Here is a tiny trained network, its code and every weight. The questions are about switching its units off for an input and a target symbol, where a switched-off unit gives its printed mean instead of its output.

import numpy as np


def w(rows, s, z=0):
    codes = np.array(rows[::2]) - 128.0
    scale = np.full(codes.shape[1], s)
    scale[-1] = z or s
    return codes * scale


def f(y):
    return y / 2 * (1 + np.tanh(0.7978845608 * (y + 0.044715 * y**3)))


def softmax(a):
    e = np.exp(a - a.max(-1, keepdims=True))
    return e / e.sum(-1, keepdims=True)


def log_softmax(a):
    a = a - a.max(-1, keepdims=True)
    return a - np.log(np.exp(a).sum(-1, keepdims=True))


def net(x, mask):
    ids = ['αβδηθλξπτω'.index(c) for c in x.split()]
    T = len(ids)
    res = E[ids] + P[:T]
    r = res
    for j in range(3):
        rows = slice(3 * j, 3 * j + 3)
        q, k, v = (r @ M[0][rows].T for M in (Q, K, V))
        z = softmax(np.where(np.tri(T) > 0, q @ k.T / 3**0.5, -1e9)) @ v
        o = O[0][rows]
        res = res + np.where(mask[j], z, o[:, -1]) @ o[:, :-1]
    y = f(res @ A[0][:, :-1].T + A[0][:, -1])
    res = res + np.where(mask[3:7], y, B[0][:, -1]) @ B[0][:, :-1]
    return log_softmax(res[-1] @ U[:, :-1].T + U[:, -1])


Q, K, V, O, A, B = {}, {}, {}, {}, {}, {}
E = w([
[52,180,99,255,245],'α',
[127,91,78,67,143],'β',
[104,136,155,110,164],'δ',
[87,108,115,54,131],'η',
[55,93,124,128,103],'θ',
[99,87,95,142,117],'λ',
[146,160,114,113,176],'ξ',
[127,248,146,143,92],'π',
[137,162,132,30,199],'τ',
[197,139,24,139,79],'ω',
],0.0092)
P = w([
[211,106,228,142,186],'0',
[86,151,67,10,203],'1',
[87,162,93,8,198],'2',
[91,161,75,13,175],'3',
[98,170,89,2,174],'4',
[100,181,74,11,165],'5',
[114,181,83,5,181],'6',
[131,177,66,14,170],'7',
[135,189,58,8,168],'8',
],0.005)
Q[0] = w([
[126,183,110,134,189],'h0',
[180,170,229,218,74],'h0',
[155,72,131,76,169],'h0',
[99,150,73,68,151],'h1',
[145,130,142,139,131],'h1',
[151,152,100,3,114],'h1',
[157,193,168,120,94],'h2',
[155,134,118,28,136],'h2',
[114,163,79,146,208],'h2',
],0.035)
K[0] = w([
[205,115,152,175,192],'h0',
[38,156,41,116,250],'h0',
[167,174,140,29,123],'h0',
[197,145,135,243,180],'h1',
[107,128,121,108,104],'h1',
[103,30,186,234,230],'h1',
[121,93,158,56,63],'h2',
[181,68,223,186,116],'h2',
[200,211,115,197,44],'h2',
],0.023)
V[0] = w([
[46,164,133,6,70],'h0',
[229,178,21,91,86],'h0',
[102,248,136,205,153],'h0',
[99,44,54,153,73],'h1',
[186,36,171,57,204],'h1',
[15,87,227,130,81],'h1',
[192,96,210,182,123],'h2',
[67,114,126,213,142],'h2',
[116,121,149,91,53],'h2',
],0.019)
O[0] = w([
[71,75,25,54,183,102],'h0',
[182,13,193,78,164,98],'h0',
[211,181,120,184,212,82],'h0',
[119,30,81,147,78,34],'h1',
[7,125,213,99,145,249],'h1',
[49,153,11,146,127,92],'h1',
[124,225,121,115,69,169],'h2',
[143,125,162,227,102,101],'h2',
[189,127,61,109,144,76],'h2',
],0.015,0.011)
A[0] = w([
[190,167,105,145,64,62],'n0',
[67,122,115,135,41,255],'n1',
[73,117,46,185,48,124],'n2',
[47,170,83,161,247,83],'n3',
],0.012,0.0029)
B[0] = w([
[90,41,131,89,153,160],'n0',
[169,117,89,152,35,251],'n1',
[199,89,223,148,171,178],'n2',
[119,75,6,181,197,234],'n3',
],0.011,0.023)
U = w([
[76,86,184,227,137,13],'α',
[67,91,134,35,42,156],'β',
[101,249,70,160,87,139],'δ',
[120,60,43,84,91,104],'η',
[207,82,95,190,89,57],'θ',
[187,187,137,194,2,185],'λ',
[133,249,182,118,137,153],'ξ',
[229,158,101,94,183,254],'π',
[64,136,136,65,198,41],'τ',
[211,45,148,65,131,136],'ω',
],0.0033,0.0034)

Each question gives the input, a string of symbols that net reads in full, and the target symbol t.
The units are the heads (3 rows each of Q, K, V and O) and the neurons (one row each of A and B). Each row of codes is followed by its name. A weight is (code - 128) times the scale printed after its matrix; where a second scale follows, it is the last column's (O, A, B and U).
mask holds one flag per unit, heads first, then neurons. A switched-off unit (its flag False) gives its mean, the last column of its rows in O or B, instead of its output. The means were averaged over made-up inputs and are rounded, as every weight is.
A unit's drop is (log p(t) with every unit on - log p(t) with that unit switched off) / (log p(t) with every unit on - log p(t) with every unit switched off).
The circuit of an input: a set's keep is (log p(t) with only the set's units on - log p(t) with every unit switched off) / (log p(t) with every unit on - log p(t) with every unit switched off). Starting from all 7 units, units are removed one at a time, each time the one whose removal leaves the highest keep (on an exact tie, the one counted first), for as long as the keep stays at least 0.8.
units of the circuit, in order: the units of the circuit, biggest drop first
k most important neurons: the k neurons with the biggest drops, biggest first
heads that matter: for each layer, one digit per head in row order, 1 if its drop is at least 0.15 and else 0, layers parted by /
drop of u: that unit's drop, to one decimal
input λ λ θ α, target α: most important neuron	[n2]
input δ π η ξ ξ η α, target π: units of the circuit, in order	[h1; n1]
input β ξ τ π λ λ ξ π, target β: heads that matter	110
input λ ξ ξ ξ β δ, target λ: units of the circuit, in order	[h0; h1; n1; h2]
input η ξ θ, target η: 2 most important neurons	[n3; n1]
input λ λ θ λ, target λ: units of the circuit, in order	[h0; n1; h1; n3]
input π β ξ τ δ λ, target π: units of the circuit, in order	[h0; h1]
input τ λ η λ β ξ, target τ: heads that matter	010
input η π β δ δ, target η: units of the circuit, in order	[n3; h0; h1]
input τ θ η τ λ, target τ: units of the circuit, in order	[h1; n1; h2]
input θ δ α η ξ π, target π: units of the circuit, in order	[h0; h1; n0]
input π δ ω β η β θ ξ, target π: units of the circuit, in order	[h0; h1]
input β θ π π α λ ξ η ω, target ω: units of the circuit, in order	[h1; h0; n0]
input ω λ β δ β, target ω: units of the circuit, in order	[h0]
input δ β λ ξ π, target δ: units of the circuit, in order	[h0; h1; n2]
input ξ λ θ τ β ξ ξ δ π, target ξ: 2 most important neurons	[n3; n1]
input θ τ η, target θ: 2 most important neurons	[n2; n3]
input λ β τ η η δ β, target λ: 2 most important neurons	[n1; n3]
input α η β π π η ξ, target π: drop of h1	0.5
input π δ η, target π: drop of n3	0.0
input ξ λ β ω ξ, target ξ: drop of h0	0.2
input β ξ θ β λ ω ξ λ τ, target β: most important neuron	[n3]
input τ β τ λ θ θ ξ β, target τ: 2 most important neurons	[n1; n3]
